Here is a tiny trained network, its code and every weight. The questions are about switching its units off for an input and a target symbol, where a switched-off unit gives its printed mean instead of its output.

import numpy as np


def w(rows, s, z=0):
    codes = np.array(rows[::2]) - 128.0
    scale = np.full(codes.shape[1], s)
    scale[-1] = z or s
    return codes * scale


def norm(h):
    return h / np.sqrt((h * h).mean(-1, keepdims=True) + 1e-5)


def f(y):
    return y / 2 * (1 + np.tanh(0.7978845608 * (y + 0.044715 * y**3)))


def softmax(a):
    e = np.exp(a - a.max(-1, keepdims=True))
    return e / e.sum(-1, keepdims=True)


def log_softmax(a):
    a = a - a.max(-1, keepdims=True)
    return a - np.log(np.exp(a).sum(-1, keepdims=True))


def net(x, mask):
    ids = ['αβγδηθλμπσψω'.index(c) for c in x.split()]
    T = len(ids)
    res = E[ids] + P[:T]
    r = norm(res)
    for j in range(3):
        rows = slice(3 * j, 3 * j + 3)
        q, k, v = (r @ M[0][rows].T for M in (Q, K, V))
        z = softmax(np.where(np.tri(T) > 0, q @ k.T / 3**0.5, -1e9)) @ v
        o = O[0][rows]
        res = res + np.where(mask[j], z, o[:, -1]) @ o[:, :-1]
    y = f(norm(res) @ A[0][:, :-1].T + A[0][:, -1])
    res = res + np.where(mask[3:11], y, B[0][:, -1]) @ B[0][:, :-1]
    return log_softmax(norm(res)[-1] @ U[:, :-1].T + U[:, -1])


Q, K, V, O, A, B = {}, {}, {}, {}, {}, {}
E = w([
[96,221,219,147],'α',
[131,98,123,33],'β',
[124,106,129,38],'γ',
[126,97,130,31],'δ',
[124,97,132,29],'η',
[239,175,88,108],'θ',
[123,122,118,33],'λ',
[124,99,119,7],'μ',
[138,99,107,18],'π',
[117,96,123,6],'σ',
[127,138,111,37],'ψ',
[169,2,234,120],'ω',
],0.0072)
P = w([
[133,49,3,94],'0',
[136,130,96,109],'1',
[147,147,112,115],'2',
[152,156,120,124],'3',
[157,166,129,128],'4',
[159,172,136,132],'5',
[166,182,139,134],'6',
[168,192,142,134],'7',
[171,197,145,135],'8',
[177,207,148,134],'9',
[183,212,151,133],'10',
],0.0043)
Q[0] = w([
[105,117,61,151],'H1',
[109,148,75,211],'H1',
[91,58,143,160],'H1',
[136,77,215,154],'H2',
[35,96,181,127],'H2',
[53,180,117,176],'H2',
[141,155,3,144],'H3',
[194,124,252,1],'H3',
[187,227,148,112],'H3',
],0.0075)
K[0] = w([
[165,150,79,108],'H1',
[128,129,24,111],'H1',
[110,212,128,86],'H1',
[90,75,123,176],'H2',
[197,22,114,113],'H2',
[149,115,174,43],'H2',
[104,168,49,156],'H3',
[45,155,254,157],'H3',
[90,156,137,218],'H3',
],0.009)
V[0] = w([
[224,176,215,153],'H1',
[132,182,188,81],'H1',
[142,128,192,145],'H1',
[173,160,177,183],'H2',
[144,125,33,118],'H2',
[181,83,250,121],'H2',
[84,134,185,190],'H3',
[161,219,71,153],'H3',
[142,90,186,2],'H3',
],0.0082)
O[0] = w([
[71,172,122,203,167],'H1',
[106,118,110,211,167],'H1',
[74,117,112,175,130],'H1',
[30,99,188,65,96],'H2',
[254,70,70,94,174],'H2',
[117,216,134,182,141],'H2',
[247,192,160,76,88],'H3',
[62,162,224,192,107],'H3',
[135,116,45,154,255],'H3',
],0.006,0.0061)
A[0] = w([
[89,30,29,128,99],'N1',
[151,10,53,79,124],'N2',
[167,157,81,53,163],'N3',
[153,131,90,228,180],'N4',
[69,125,245,138,108],'N5',
[17,104,160,199,255],'N6',
[161,2,87,25,66],'N7',
[46,193,71,143,215],'N8',
],0.0086,0.0036)
B[0] = w([
[136,191,53,119,227],'N1',
[172,168,149,183,254],'N2',
[105,96,172,122,197],'N3',
[55,125,165,72,207],'N4',
[184,167,1,138,139],'N5',
[167,79,90,208,136],'N6',
[98,75,157,129,215],'N7',
[145,38,181,188,172],'N8',
],0.0077,0.0076)
U = w([
[225,64,59,162,147],'α',
[110,123,120,104,10],'β',
[118,126,137,97,17],'γ',
[122,129,130,101,2],'δ',
[4,179,77,116,166],'η',
[125,240,62,169,155],'θ',
[157,159,179,107,69],'λ',
[138,141,170,92,86],'μ',
[139,140,171,88,103],'π',
[137,128,175,88,89],'σ',
[162,156,205,94,122],'ψ',
[46,78,188,199,184],'ω',
],0.014,0.0081)

Each question gives the input, a string of symbols that net reads in full, and the target symbol t.
The units are the heads (3 rows each of Q, K, V and O) and the neurons (one row each of A and B). Each row of codes is followed by its name. A weight is (code - 128) times the scale printed after its matrix; where a second scale follows, it is the last column's (O, A, B and U).
mask holds one flag per unit, heads first, then neurons. A switched-off unit (its flag False) gives its mean, the last column of its rows in O or B, instead of its output. The means were averaged over made-up inputs and are rounded, as every weight is.
A unit's drop is (log p(t) with every unit on - log p(t) with that unit switched off) / (log p(t) with every unit on - log p(t) with every unit switched off).
The circuit of an input: a set's keep is (log p(t) with only the set's units on - log p(t) with every unit switched off) / (log p(t) with every unit on - log p(t) with every unit switched off). Starting from all 11 units, units are removed one at a time, each time the one whose removal leaves the highest keep (on an exact tie, the one counted first), for as long as the keep stays at least 0.8.
circuit, biggest first: the units of the circuit, biggest drop first
most important unit: the unit with the biggest drop
k most important neurons: the k neurons with the biggest drops, biggest first
heads that matter: for each layer, one digit per head in row order, 1 if its drop is at least 0.15 and else 0, layers parted by /
drop of u: that unit's drop, to one decimal
input θ α δ, target θ: circuit, biggest first => [H1, H2, N5, H3]
input α μ β ψ ψ θ γ, target ψ: circuit, biggest first => [H3]
input ψ α ω η, target ω: circuit, biggest first => [H2, N8]
input ω θ θ θ λ λ θ, target ω: heads that matter => 001
input μ ω μ γ δ β θ ω δ, target θ: 4 most important neurons => [N1, N6, N7, N2]
input ψ γ ψ α θ ω ψ δ, target ω: 2 most important neurons => [N1, N8]
input θ θ μ η ω σ η θ, target η: 2 most important neurons => [N4, N2]
input λ θ θ, target θ: 3 most important neurons => [N8, N2, N1]
input α ψ μ ω σ θ ω θ λ θ ω, target ω: circuit, biggest first => [H1, N4]
input ω ω ψ μ π ψ ω α π ω ω, target ω: 3 most important neurons => [N4, N1, N2]
input δ α ω γ λ, target ω: 3 most important neurons => [N8, N1, N2]
input β ω λ θ θ μ θ, target η: heads that matter => 011
input ω α θ ω θ ω γ, target ω: circuit, biggest first => [N8, H2]
input β ψ η ψ θ π μ λ β, target θ: circuit, biggest first => [N1]
input π θ α μ θ θ θ γ, target θ: 2 most important neurons => [N5, N4]
input θ γ θ, target θ: 4 most important neurons => [N8, N2, N4, N6]
input ω β θ ω μ ω θ ψ, target α: 2 most important neurons => [N8, N3]
input μ ψ γ θ δ ψ α θ, target ψ: 2 most important neurons => [N1, N2]
input θ ω ψ θ μ θ θ, target ω: heads that matter => 101
input α α ω ω α ω ω μ, target ω: 3 most important neurons => [N8, N1, N2]
input ψ α β ω δ, target ω: most important unit => H1
input θ μ α μ θ θ γ σ ω μ, target ω: circuit, biggest first => [H1, N8]
input σ δ η γ σ δ ψ λ θ ω α, target ω: 3 most important neurons => [N1, N8, N2]
input ψ ω ω ω α, target ω: 4 most important neurons => [N8, N1, N2, N6]
input ω ψ θ θ λ θ θ ω γ ω, target η: 2 most important neurons => [N4, N8]
input ω ω η θ θ β λ γ θ ψ, target α: 3 most important neurons => [N8, N3, N4]
input θ π α ω σ, target ω: heads that matter => 111
input ω δ θ γ α ψ ψ ψ θ, target ψ: most important unit => H3
input θ ω α γ λ ψ μ ω ω η π, target ω: drop of H1 => 0.6
